Here are made-up nodes, facts about them, and rows of numbers that follow some of those facts. Name the node behind each unnamed row.

Some rows with their names:
167,19,-6,69,-163,-314,-26,-74,-8,-74,-35,-9,96,28,-145,-96,11,105,-166,-52,198,77,189,91,158,-231,-139,-60,-61,-192,298,-104,-26,-80,-148,-106,-6,52,-8,31,-87: trefi
207,70,-12,-153,-71,-181,-84,30,68,-66,92,57,-45,30,-201,-54,-30,18,56,-26,283,17,26,107,132,-158,-51,-32,-25,-2,109,-117,-32,-99,-106,-124,38,64,-136,74,-30: bemik
191,114,26,-100,-19,-50,-2,-52,148,-61,105,27,11,177,-191,-114,10,-100,73,-91,223,7,59,60,87,-204,-52,-16,-23,126,94,-37,26,-161,-121,-110,-12,-3,-183,88,-105: sudu
244,29,-50,-193,-95,-242,-117,34,34,-48,84,70,-85,-42,-239,-29,-61,29,13,-16,355,6,52,145,219,-125,-47,-24,-46,-43,91,-164,-50,-59,-45,-112,112,10,-147,104,-22: greveskin
61,193,-68,-24,-85,2,-106,67,201,-142,170,-40,31,-216,-162,-8,-135,-83,29,-44,77,75,67,283,211,-7,-60,72,-38,160,48,1,-215,-193,-239,82,-37,-214,-172,229,38: duzen
188,109,30,-130,-10,-90,-59,47,135,-84,118,8,8,153,-169,-89,23,-52,110,-56,243,6,2,39,52,-217,-40,-22,-27,112,69,-41,3,-132,-138,-123,-54,64,-173,86,-32: raste
96,96,25,-277,-178,-85,8,-90,85,18,312,163,-180,-94,-261,-108,-49,128,56,9,396,35,-85,198,242,-177,-7,10,-11,80,-59,-161,-8,-180,86,-197,197,-47,-155,-6,34: tebuk
45,231,-39,-59,-67,1,-99,27,163,-162,295,-44,-14,-248,-215,18,-67,-158,43,-23,76,40,26,286,219,111,-34,144,-33,165,120,-39,-202,-118,-261,-16,-74,-205,-160,245,64: skalu
211,89,-20,-112,-84,-130,-88,24,132,-34,38,47,-1,47,-196,-61,-23,4,57,-71,316,12,83,115,141,-196,-59,-9,-85,7,59,-24,-20,-121,-69,-105,29,-50,-146,102,-52: medratuk
323,87,-88,-313,76,15,-105,86,277,-41,-34,50,46,46,-204,-149,1,-56,167,-66,180,10,-14,110,-30,-149,63,186,-61,136,-46,-30,110,-182,-165,-58,-31,-1,-75,218,-8: daros
195,94,-9,-94,-107,-151,-77,14,121,-29,33,62,3,24,-186,-65,-29,32,53,-62,290,14,88,136,127,-179,-67,-26,-68,-35,103,-38,-41,-132,-86,-110,27,-18,-119,97,-53: dunam
-22,325,-14,53,-154,-4,-86,53,169,-109,250,-32,53,-321,-195,71,-64,-80,87,-66,40,42,85,290,217,96,-57,194,-41,105,112,20,-225,-100,-263,-25,-93,-248,-122,216,106: kugik
198,100,-9,-128,-68,-159,-82,30,91,-82,-5,70,-27,3,-229,-64,-6,35,45,-8,286,38,15,117,110,-201,-21,7,-53,16,127,-83,-37,-126,-95,-134,28,4,-95,124,-47: fefir
195,-101,-184,-93,-34,-25,-162,109,317,-149,-140,-22,70,-14,-15,-204,-248,47,-152,49,164,142,63,352,153,-280,-66,-250,-113,71,33,117,-207,-424,-136,283,36,-210,-169,272,-156: vipir
262,51,-46,-121,-30,-220,-127,75,58,-88,34,11,3,62,-198,-37,-29,-37,38,-45,271,7,74,89,129,-148,-59,-34,-48,-24,151,-110,-50,-64,-152,-80,5,56,-138,142,-48: saski
221,84,-15,-111,-118,-191,-79,3,86,-10,20,77,-8,45,-208,-52,-25,43,54,-67,332,-2,96,103,128,-192,-61,-26,-72,-72,114,-69,-6,-96,-63,-152,58,10,-114,67,-59: kastan
270,62,-61,-175,-97,-132,-63,-78,108,-7,31,91,-64,13,-266,-75,-62,-42,11,-99,386,-6,150,159,260,-128,-76,1,-87,14,24,-95,11,-111,-9,-98,162,-136,-181,123,-107: zatru
194,81,-3,-123,-80,-211,-107,93,73,-67,73,40,-4,14,-180,-39,-42,58,72,-26,276,22,30,88,123,-194,-45,-34,-21,-6,64,-95,-58,-92,-98,-89,21,76,-142,78,13: skaston
171,211,8,-90,-125,-177,-151,88,80,-165,24,115,-16,-52,-213,-32,-48,122,161,-41,441,-46,72,109,39,-88,-105,-217,-171,-100,108,-44,-164,-229,-234,-125,18,42,-208,3,-50: kegir

Facts:
tufel Δ c; pluver Δ c; plemom Δ a; pliso Δ c; brutel Δ c; soras Δ c
ramapa Δ e; liplek Δ b; stasal Δ c; klomaler Δ b; kugik Δ e; stemestin Δ e
pugror Δ a; klosto Δ d; dramil Δ d; plogra Δ b; peska Δ d; klaba Δ a
zofem Δ a; vuvin Δ d; grodir Δ c; kedal Δ d; diskan Δ d; nolok Δ b
zarur Δ e; bravoro Δ d; dato Δ a; bafan Δ b; skapus Δ d; skesosus Δ e
gugrok Δ d; dotriska Δ a; flozos Δ d; trenofor Δ e; zaklural Δ b; saski Δ c
sivel Δ d; pupan Δ a; famebrim Δ e; vesku Δ b; vadro Δ e; pliplir Δ a
groplan Δ d; skagrun Δ c; keskil Δ d; trekem Δ d; flopa Δ b; raste Δ c
vovas Δ a; mugam Δ d; drofa Δ b; ragre Δ b; kogris Δ e; zukun Δ e
flikiza Δ c; fofol Δ a; flistom Δ a; vilis Δ a; tekol Δ b; stusi Δ e
drogros Δ a; gitrasar Δ c; zogrer Δ b; baskiduk Δ b; dunam Δ e; nutulor Δ b
biplur Δ b; skogral Δ b; skedil Δ b; skaro Δ e; drikin Δ b; kluzo Δ a
sudu Δ d; gopor Δ c; ralok Δ c; bemik Δ c; stugrok Δ b; fego Δ d
zatru Δ a; griplum Δ c; stadre Δ a; drelar Δ a; rukla Δ c; klarik Δ c
druris Δ c; klidrom Δ e; grame Δ d; sugrir Δ c; griplin Δ e; peri Δ d
votator Δ d; medratuk Δ e; gigribir Δ c; bristen Δ a; plobolun Δ e; degrin Δ d
drafo Δ c; brudin Δ d; vipir Δ a; duzen Δ d; puzim Δ d; venem Δ d
fuvi Δ e; detrol Δ e; roskos Δ d; trizo Δ b; datruno Δ b; skofuplel Δ b
sasen Δ a; kagakos Δ c; digol Δ c; lufles Δ e; gutem Δ b; stezel Δ c
kegir Δ e; kifuplin Δ a; fadru Δ c; nopi Δ b; baflas Δ c; plusas Δ a
kizeris Δ a; luklom Δ c; skibuk Δ e; daros Δ b; grife Δ b; fluplar Δ d
fugin Δ e; debrido Δ a; rodral Δ b; stifir Δ c; fuzim Δ a; greveskin Δ c
seplum Δ c; kloplek Δ d; rodre Δ a; rokleta Δ c; trefi Δ e; flisko Δ b
kastan Δ e; foplu Δ e; stuvek Δ b; skalu Δ c; bribebrak Δ c; dakli Δ a
flegror Δ e; dirus Δ b; sebun Δ d; lozori Δ a; tebuk Δ c; dudro Δ d
skubri Δ a; traplil Δ b; bruskis Δ b; zisas Δ e; skaston Δ c; staskil Δ e
botun Δ c; voskapin Δ b; fefir Δ b; pluver σ daros; pliso σ zatru; liplek σ sudu
klomaler σ tekol; kugik σ dramil; pugror σ zogrer; dato σ trizo; bafan σ ragre; skesosus σ trizo
gugrok σ drofa; dotriska σ soras; sivel σ kifuplin; pupan σ voskapin; famebrim σ grife; vesku σ degrin
skagrun σ kloplek; trekem σ daros; drofa σ sudu; kogris σ grife; flistom σ trizo; vilis σ bruskis
stusi σ gugrok; gitrasar σ tebuk; nutulor σ soras; skedil σ dramil; kluzo σ drofa; drelar σ ragre
klarik σ skedil; druris σ zukun; grame σ zarur; sugrir σ zogrer; peri σ voskapin; votator σ ramapa
drafo σ gopor; venem σ grife; trizo σ skofuplel; datruno σ daros; sasen σ daros; kagakos σ raste
kegir σ trizo; fadru σ ragre; kizeris σ bruskis; luklom σ ragre; rodral σ trizo; stifir σ grife
fuzim σ kifuplin; rokleta σ sivel; trefi σ ragre; foplu σ daros; dakli σ medratuk; dirus σ drogros
sebun σ griplum; skubri σ voskapin; traplil σ raste; staskil σ daros; botun σ zatru; pluver λ roskos
plemom λ klosto; pliso λ fluplar; brutel λ kagakos; soras λ zarur; ramapa λ gitrasar; liplek λ trekem
stasal λ mugam; klomaler λ flopa; kugik λ drikin; stemestin λ vesku; klosto λ zukun; peska λ grife
zofem λ klomaler; vuvin λ pluver; kedal λ gigribir; zarur λ gutem; bravoro λ groplan; bafan λ vilis
skapus λ fofol; gugrok λ flozos; trenofor λ peri; zaklural λ biplur; sivel λ pliso; pupan λ kegir
famebrim λ pugror; keskil λ venem; trekem λ flegror; vovas λ kluzo; mugam λ plogra; kogris λ grodir
zukun λ duzen; flikiza λ fego; fofol λ gugrok; flistom λ zofem; vilis λ lufles; tekol λ vipir
stusi λ plemom; gitrasar λ bafan; nutulor λ soras; biplur λ raste; skedil λ tekol; drikin λ nopi
ralok λ kastan; bemik λ zisas; fego λ kogris; zatru λ kedal; griplum λ stasal; stadre λ daros
druris λ flikiza; griplin λ trefi; peri λ fadru; bristen λ diskan; plobolun λ digol; drafo λ bribebrak
brudin λ drogros; vipir λ stusi; duzen λ skalu; puzim λ staskil; detrol λ stugrok; skofuplel λ bemik
sasen λ dirus; kagakos λ votator; stezel λ flisko; kegir λ klaba; kifuplin λ stezel; nopi λ fugin
plusas λ nolok; luklom λ griplum; grife λ bravoro; rodral λ dotriska; fuzim λ skesosus; greveskin λ brudin
rodre λ foplu; trefi λ grame; flisko λ druris; kastan λ stuvek; stuvek λ liplek; skalu λ kugik
flegror λ klidrom; dirus λ stemestin; lozori λ skibuk; tebuk λ skaston; dudro λ dakli; traplil λ vadro
zisas λ stifir; skaston λ baskiduk; staskil λ sudu; botun λ plusas; voskapin λ zaklural; tufel Θ liplek
liplek Θ kastan; peska Θ klaba; vuvin Θ kloplek; diskan Θ plobolun; nolok Θ skubri; dotriska Θ gitrasar
zaklural Θ luklom; saski Θ trizo; keskil Θ plogra; trekem Θ rodre; vovas Θ saski; fofol Θ greveskin
skogral Θ vuvin; skaro Θ stifir; kluzo Θ bristen; sudu Θ flikiza; zatru Θ vilis; rukla Θ trekem
klidrom Θ sasen; gigribir Θ kizeris; bristen Θ drogros; plobolun Θ keskil; drafo Θ dirus; brudin Θ fuvi
trizo Θ trefi; datruno Θ vovas; sasen Θ traplil; kifuplin Θ zaklural; nopi Θ peska; kizeris Θ skibuk
skibuk Θ tebuk; fugin Θ rokleta; debrido Θ rodral; stifir Θ skaston; greveskin Θ bafan; kloplek Θ kagakos
rodre Θ kifuplin; trefi Θ klosto; kastan Θ stuvek; foplu Θ nolok; skalu Θ fofol; bribebrak Θ datruno
tebuk Θ skogral; traplil Θ baflas

Which node is each row?
No name comes twice in this set of rows, the named rows included.
232,57,3,-172,-90,-232,-77,4,37,-35,87,85,-62,53,-229,-49,-14,31,60,-40,342,-9,40,74,143,-169,-42,-33,-24,-44,113,-163,1,-64,-60,-174,79,94,-130,41,-37 | stezel
197,44,-38,-96,-164,-247,-87,-19,60,-1,25,104,-45,-72,-207,-29,-72,88,-17,-32,324,20,111,190,212,-151,-72,-44,-53,-138,153,-112,-56,-91,-36,-116,118,-14,-84,83,-55 | famebrim
256,192,-30,-213,-80,-191,-192,118,37,-191,-10,126,-116,-90,-314,-12,-26,85,131,-4,571,-42,30,93,138,-65,-70,-138,-199,-12,23,-102,-151,-183,-136,-166,93,-44,-240,86,-14 | skofuplel
310,60,-63,-167,-105,-216,-87,-18,58,30,-28,103,-61,40,-275,-36,-53,11,40,-117,436,-25,172,89,272,-172,-86,5,-82,-40,-5,-123,29,-39,27,-111,185,-77,-172,100,-75 | kifuplin
160,80,30,-50,-95,-179,-31,-23,65,-45,44,33,-34,86,-228,-48,26,-5,-42,-4,264,64,25,83,188,-292,-40,23,-2,51,162,-67,-26,-58,-11,-172,18,-31,-95,125,-48 | ragre
186,101,-3,-112,-93,-183,-72,8,76,-74,-2,86,-25,-1,-226,-54,-13,58,35,3,263,39,19,117,95,-213,-24,-6,-36,-27,177,-104,-38,-122,-108,-151,36,32,-75,100,-44 | klomaler
280,73,-80,-97,-93,-222,-125,42,90,4,-73,84,-24,5,-233,26,-119,-26,74,-100,322,-22,170,174,231,-145,-68,-23,-57,-84,109,-94,-70,-37,-53,-31,146,-59,-160,175,-96 | vovas
240,-135,-206,-189,-20,-110,-223,139,240,-166,-135,-9,-38,-111,-96,-161,-209,52,-216,134,269,172,-11,363,225,-248,-20,-178,-135,61,70,45,-219,-340,-66,195,74,-239,-128,348,-94 | skedil
331,53,-139,-248,17,-154,-178,135,189,-5,-136,113,-2,-65,-216,-4,-116,-27,183,-24,153,-17,19,238,22,-93,80,121,-3,-77,166,-115,-1,-61,-183,-35,66,82,-24,277,-51 | datruno
182,122,38,-61,-63,-101,-22,-51,145,-46,49,57,43,170,-170,-111,31,-24,93,-79,230,-8,60,66,9,-212,-54,-51,-59,-10,181,-16,29,-162,-158,-171,-41,64,-114,43,-122 | klidrom
206,80,-16,-119,-90,-139,-58,-50,123,-38,55,67,-25,43,-206,-73,-25,-14,38,-60,302,2,87,152,133,-143,-60,-29,-81,-35,151,-54,-19,-137,-96,-133,45,-37,-122,100,-100 | skaro
6,95,137,-202,-231,-62,24,-70,177,-77,204,128,-152,-92,-190,-124,-91,76,136,18,231,30,-33,148,105,-164,-25,-37,52,168,-122,-90,-16,-279,102,-229,63,-46,-205,-123,-43 | kloplek
169,126,-5,-29,-146,-184,-52,24,100,-25,-23,78,41,9,-154,-50,-79,108,84,-80,223,18,132,104,115,-239,-78,-43,-25,-57,78,-62,-42,-130,-103,-56,67,38,-105,36,-49 | vilis

Now the same nodes, written a new way:
Some rows with their names:
-46,-300,57,85,48,-12,171,-104,-239,222,75,262,-149,-210: staskil
-121,-125,34,111,24,-213,124,160,-147,178,55,13,-128,-95: kluzo
-119,-304,114,24,-18,23,-72,-68,-346,212,57,185,-225,-316: dirus
-75,-263,-46,166,90,-111,101,31,-320,155,122,174,-257,-136: venem
-75,-312,269,-35,-115,255,60,-261,-270,200,-47,133,-37,-125: sivel
-119,-372,133,-22,-36,15,63,-310,-147,216,-97,414,-47,-375: luklom
-92,-273,125,-16,130,192,176,-184,-234,336,102,197,-90,-208: rodral
-13,-301,148,135,-195,-98,-145,-278,-315,346,-179,-292,-92,20: kloplek
-86,-296,128,92,-57,135,3,-158,-326,153,-9,87,-113,-74: bravoro
-26,-313,163,3,-34,187,14,-337,-272,241,-49,128,-53,-91: detrol
3,-331,125,199,-163,34,-38,-261,-248,145,-34,217,-60,-50: flikiza
-82,-306,50,96,-113,201,-193,-313,-428,123,-86,-45,-122,61: degrin
-116,-233,125,53,-72,149,15,-162,-370,169,32,54,-138,-82: fefir
-152,-134,99,14,-56,-87,-103,-54,-134,242,-84,-64,-28,-80: fofol
-36,-285,97,72,-76,75,34,-223,-310,141,-19,114,-120,-64: fuvi
-64,-151,91,38,-113,-85,-20,-225,-168,201,-99,23,-59,-80: skaro
-59,-128,137,-38,-60,-16,-62,-335,-79,321,-146,26,38,-120: plobolun
-118,-98,33,123,-142,-174,-42,-29,-228,123,-84,-36,-130,-53: diskan
14,-328,101,110,-114,37,24,-278,-279,119,-76,176,-83,-45: bemik

Name these rows:
No name comes twice in this set of rows, the named rows included.
-118,-179,15,96,46,-210,101,156,-183,173,68,54,-159,-150 | dotriska
10,-181,68,67,-106,-163,-19,-273,-134,197,-152,78,-18,-69 | tufel
-98,-166,101,52,-94,-18,-40,-143,-228,224,-53,3,-78,-88 | brudin
9,-361,194,72,-91,187,-20,-413,-211,249,-84,225,21,-83 | ralok
39,-298,100,-343,-38,-31,254,-435,-552,-163,-325,-130,-244,79 | zukun
-133,-268,59,130,-79,21,-14,12,-343,61,33,16,-169,-33 | klaba
93,-80,45,145,-140,-254,-73,-110,-176,68,-90,75,-102,-24 | bribebrak
-489,-36,-70,14,-128,-24,-30,-258,-117,175,-126,52,-14,-134 | zaklural
-112,-226,-45,181,64,-43,93,33,-355,167,141,134,-267,-118 | vesku
-79,-302,79,88,95,-294,98,29,-155,470,-30,-113,-134,-187 | kizeris
-71,-115,112,84,-144,-88,-69,-194,-124,246,-81,56,-10,-94 | kastan
-121,-207,116,12,-34,-5,-65,-75,-198,200,-39,-37,-63,-75 | debrido

